Here is a tiny trained network, its code and every weight. The questions are about switching its units off for an input and a target symbol, where a switched-off unit gives its printed mean instead of its output.

import numpy as np


def w(rows, s, z=0):
    codes = np.array(rows[::2]) - 128.0
    scale = np.full(codes.shape[1], s)
    scale[-1] = z or s
    return codes * scale


def f(y):
    return y / 2 * (1 + np.tanh(0.7978845608 * (y + 0.044715 * y**3)))


def softmax(a):
    e = np.exp(a - a.max(-1, keepdims=True))
    return e / e.sum(-1, keepdims=True)


def log_softmax(a):
    a = a - a.max(-1, keepdims=True)
    return a - np.log(np.exp(a).sum(-1, keepdims=True))


def net(x, mask):
    ids = ['αβγδεζθλξπστψω'.index(c) for c in x.split()]
    T = len(ids)
    res = E[ids] + P[:T]
    u = 0
    for l in range(2):
        r = res
        for j in range(2):
            rows = slice(4 * j, 4 * j + 4)
            q, k, v = (r @ M[l][rows].T for M in (Q, K, V))
            z = softmax(np.where(np.tri(T) > 0, q @ k.T / 4**0.5, -1e9)) @ v
            o = O[l][rows]
            res = res + np.where(mask[u + j], z, o[:, -1]) @ o[:, :-1]
        u += 2
        y = f(res @ A[l][:, :-1].T + A[l][:, -1])
        res = res + np.where(mask[u : u + 12], y, B[l][:, -1]) @ B[l][:, :-1]
        u += 12
    return log_softmax(res[-1] @ U[:, :-1].T + U[:, -1])


Q, K, V, O, A, B = {}, {}, {}, {}, {}, {}
E = w([
[126,138,107,117,117,62],'α',
[60,204,90,116,84,107],'β',
[83,187,245,110,104,200],'γ',
[215,209,115,155,189,140],'δ',
[107,153,20,204,89,159],'ε',
[130,89,144,130,77,99],'ζ',
[136,63,153,150,60,96],'θ',
[110,59,128,104,111,38],'λ',
[189,150,39,203,161,205],'ξ',
[174,181,191,214,58,182],'π',
[133,137,121,126,115,67],'σ',
[145,84,160,133,79,106],'τ',
[131,143,95,118,125,72],'ψ',
[143,75,120,127,86,144],'ω',
],0.011)
P = w([
[148,79,94,40,80,168],'0',
[94,85,177,255,118,84],'1',
[165,146,97,51,31,124],'2',
[77,124,126,214,137,123],'3',
[174,186,113,71,17,116],'4',
[66,163,110,182,155,149],'5',
[182,216,117,85,17,119],'6',
[57,197,107,162,171,178],'7',
[188,248,126,103,19,135],'8',
[82,145,108,146,174,132],'9',
],0.0074)
Q[0] = w([
[161,169,179,2,68,97],'L0H1',
[135,98,170,70,82,123],'L0H1',
[126,181,65,202,102,115],'L0H1',
[89,40,121,160,173,98],'L0H1',
[107,146,173,104,177,129],'L0H2',
[201,167,84,111,76,98],'L0H2',
[75,191,119,132,53,119],'L0H2',
[37,56,147,125,206,124],'L0H2',
],0.0091)
K[0] = w([
[50,182,231,86,93,184],'L0H1',
[77,122,188,109,81,113],'L0H1',
[142,184,87,157,136,140],'L0H1',
[121,72,97,104,116,70],'L0H1',
[132,117,173,93,149,113],'L0H2',
[177,250,59,184,138,157],'L0H2',
[60,196,125,124,81,149],'L0H2',
[89,2,152,81,125,45],'L0H2',
],0.0097)
V[0] = w([
[99,68,105,154,114,95],'L0H1',
[172,2,15,106,129,67],'L0H1',
[189,110,46,159,154,67],'L0H1',
[145,165,66,215,172,110],'L0H1',
[113,133,194,164,114,202],'L0H2',
[116,224,83,196,120,232],'L0H2',
[209,211,73,162,151,193],'L0H2',
[107,118,24,105,175,151],'L0H2',
],0.0064)
O[0] = w([
[155,99,108,114,181,150,105],'L0H1',
[126,77,76,144,212,183,5],'L0H1',
[118,125,90,199,254,167,41],'L0H1',
[117,152,183,192,208,124,81],'L0H1',
[156,117,157,204,87,57,158],'L0H2',
[174,220,35,170,55,109,218],'L0H2',
[176,184,67,100,65,85,161],'L0H2',
[139,112,46,96,148,154,83],'L0H2',
],0.0055,0.0031)
A[0] = w([
[122,115,140,168,139,100,184],'L0N1',
[74,133,134,167,112,138,231],'L0N2',
[139,153,118,117,123,136,171],'L0N3',
[143,133,128,144,140,251,150],'L0N4',
[129,142,164,171,156,163,252],'L0N5',
[102,127,131,127,112,124,162],'L0N6',
[102,95,82,113,181,140,169],'L0N7',
[148,155,83,113,86,113,198],'L0N8',
[156,90,122,144,109,197,108],'L0N9',
[82,123,90,138,128,129,223],'L0N10',
[154,84,153,170,107,125,219],'L0N11',
[164,126,126,47,92,109,228],'L0N12',
],0.012,0.0031)
B[0] = w([
[143,131,107,190,153,71,144],'L0N1',
[58,164,130,220,169,90,180],'L0N2',
[141,189,138,92,112,107,164],'L0N3',
[163,173,25,221,147,115,146],'L0N4',
[153,205,146,194,227,104,162],'L0N5',
[85,141,119,126,87,134,155],'L0N6',
[100,87,214,96,71,202,153],'L0N7',
[111,188,91,124,3,136,254],'L0N8',
[159,23,90,229,66,127,131],'L0N9',
[36,154,110,151,98,161,157],'L0N10',
[106,111,69,154,126,39,160],'L0N11',
[171,110,130,87,2,165,250],'L0N12',
],0.0061,0.009)
Q[1] = w([
[174,95,146,139,240,161],'L1H1',
[217,174,35,63,84,130],'L1H1',
[46,80,94,243,254,181],'L1H1',
[199,121,114,122,168,106],'L1H1',
[117,154,117,140,49,83],'L1H2',
[97,168,209,124,146,218],'L1H2',
[145,167,116,124,114,214],'L1H2',
[134,135,225,88,116,175],'L1H2',
],0.0053)
K[1] = w([
[178,35,75,119,157,94],'L1H1',
[158,254,91,158,131,177],'L1H1',
[141,19,102,115,110,71],'L1H1',
[192,113,85,105,114,130],'L1H1',
[98,197,165,129,121,131],'L1H2',
[188,103,160,71,66,126],'L1H2',
[166,158,107,109,129,163],'L1H2',
[138,105,166,94,93,204],'L1H2',
],0.007)
V[1] = w([
[203,145,191,106,205,141],'L1H1',
[1,145,66,114,124,141],'L1H1',
[151,80,76,196,108,138],'L1H1',
[37,99,210,139,117,89],'L1H1',
[211,182,137,87,110,111],'L1H2',
[165,99,142,42,61,142],'L1H2',
[153,80,119,129,118,115],'L1H2',
[165,71,155,133,137,155],'L1H2',
],0.0081)
O[1] = w([
[170,93,129,104,114,152,7],'L1H1',
[19,168,136,95,148,133,162],'L1H1',
[105,154,85,255,139,171,143],'L1H1',
[102,98,184,141,134,114,145],'L1H1',
[138,81,117,122,117,98,160],'L1H2',
[101,64,125,133,134,144,166],'L1H2',
[160,106,123,153,145,150,111],'L1H2',
[158,117,141,146,114,184,71],'L1H2',
],0.01,0.014)
A[1] = w([
[124,180,134,197,153,126,53],'L1N1',
[133,126,100,2,129,155,215],'L1N2',
[254,151,101,96,102,100,197],'L1N3',
[110,188,79,195,163,96,37],'L1N4',
[251,112,51,108,107,236,253],'L1N5',
[150,80,224,90,94,154,223],'L1N6',
[120,131,119,198,209,133,175],'L1N7',
[132,148,57,67,112,233,109],'L1N8',
[105,174,109,97,128,92,220],'L1N9',
[139,183,120,145,118,134,113],'L1N10',
[142,210,66,145,131,108,154],'L1N11',
[54,131,93,80,124,88,213],'L1N12',
],0.0084,0.0048)
B[1] = w([
[182,162,144,65,103,134,201],'L1N1',
[209,181,207,125,239,83,184],'L1N2',
[119,9,98,105,144,57,185],'L1N3',
[128,113,162,79,133,148,232],'L1N4',
[253,171,27,158,250,126,166],'L1N5',
[142,21,141,123,122,173,184],'L1N6',
[148,176,170,135,162,40,203],'L1N7',
[153,246,131,24,120,204,169],'L1N8',
[110,107,162,199,153,113,230],'L1N9',
[73,83,122,102,103,142,187],'L1N10',
[33,51,99,122,150,148,248],'L1N11',
[194,156,205,171,195,135,245],'L1N12',
],0.0068,0.017)
U = w([
[158,139,166,59,170,190,56],'α',
[155,254,180,180,192,55,205],'β',
[127,58,185,36,110,99,118],'γ',
[196,129,86,85,169,68,46],'δ',
[54,165,131,77,51,211,61],'ε',
[135,96,102,161,109,177,136],'ζ',
[74,77,97,245,189,92,252],'θ',
[53,32,121,106,183,172,224],'λ',
[111,136,45,77,98,158,121],'ξ',
[95,84,40,204,50,77,16],'π',
[160,133,152,77,155,179,54],'σ',
[165,90,104,183,115,159,116],'τ',
[185,175,175,67,156,198,57],'ψ',
[211,188,122,207,90,183,139],'ω',
],0.0055,0.0032)

Each question gives the input, a string of symbols that net reads in full, and the target symbol t.
The units are the heads (4 rows each of Q, K, V and O) and the neurons (one row each of A and B). Each row of codes is followed by its name. A weight is (code - 128) times the scale printed after its matrix; where a second scale follows, it is the last column's (O, A, B and U).
mask holds one flag per unit, layer by layer, with each layer's heads first. A switched-off unit (its flag False) gives its mean, the last column of its rows in O or B, instead of its output. The means were averaged over made-up inputs and are rounded, as every weight is.
A unit's drop is (log p(t) with every unit on - log p(t) with that unit switched off) / (log p(t) with every unit on - log p(t) with every unit switched off).
The circuit of an input: a set's keep is (log p(t) with only the set's units on - log p(t) with every unit switched off) / (log p(t) with every unit on - log p(t) with every unit switched off). Starting from the 12 units with the biggest drops (on a tie, the unit counted first), units are removed one at a time, each time the one whose removal leaves the highest keep (on an exact tie, the one counted first), for as long as the keep stays at least 0.8.
units of the circuit, in order: the units of the circuit, biggest drop first
top k neurons: the k neurons with the biggest drops, biggest first
top k neurons in layer l: the k neurons of layer l with the biggest drops, biggest first
which heads matter: for each layer, one digit per head in row order, 1 if its drop is at least 0.15 and else 0, layers parted by /
input γ γ β λ τ α α γ, target λ: which heads matter	10 / 11
input γ δ ω β γ γ γ θ, target β: which heads matter	10 / 11
input ε ω γ θ ε α α, target ε: which heads matter	01 / 10
input ψ ε λ α ω, target ε: which heads matter	00 / 11
input γ λ θ, target γ: units of the circuit, in order	[L1H1, L0H1]
input ξ ζ ζ, target ξ: top 3 neurons	[L1N5, L1N8, L1N11]
input β β σ ε, target β: top 2 neurons	[L1N1, L1N7]
input σ ω ε γ λ ω δ δ, target θ: units of the circuit, in order	[L1N8, L1N2]
input σ ψ ω γ ψ γ, target θ: units of the circuit, in order	[L1H2, L0N12, L1N8]
input δ ψ σ ε γ λ, target β: units of the circuit, in order	[L0N12, L1H2, L0H1]
input ε σ β, target β: units of the circuit, in order	[L1N12, L1H1, L1N6]
input γ ω λ σ τ ψ ω ε θ, target ε: which heads matter	00 / 10
input γ ω α γ α ω ε ε σ, target ε: top neuron	[L1N11]
input γ λ λ γ δ, target δ: units of the circuit, in order	[L1H1, L0H2, L1N5, L1N3]
input δ λ λ δ β α γ λ, target λ: units of the circuit, in order	[L0H2, L1N2]
input ω ψ λ λ ω γ λ ζ θ, target γ: top 3 neurons in layer 0	[L0N12, L0N5, L0N8]
input β δ ψ, target δ: top 3 neurons	[L0N5, L1N5, L1N3]
input λ ξ γ λ ω, target γ: units of the circuit, in order	[L0H1, L1H1]
input σ τ ω ζ, target β: units of the circuit, in order	[L1N11, L1N6]
input α γ β θ ξ ω, target β: units of the circuit, in order	[L1N6, L1N11]
input γ β θ, target β: which heads matter	00 / 11
input δ λ τ π δ ε θ, target ε: top 2 neurons in layer 0	[L0N10, L0N2]
input β δ λ, target δ: which heads matter	10 / 10
input γ π δ ω ω δ, target θ: units of the circuit, in order	[L1N8, L1H2]
input β ζ λ, target β: units of the circuit, in order	[L1H1, L1N12, L1N6]
input λ ω λ π γ γ θ λ δ λ, target λ: which heads matter	11 / 11
input σ ζ γ λ α δ ψ, target δ: top 2 neurons	[L1N5, L1N3]
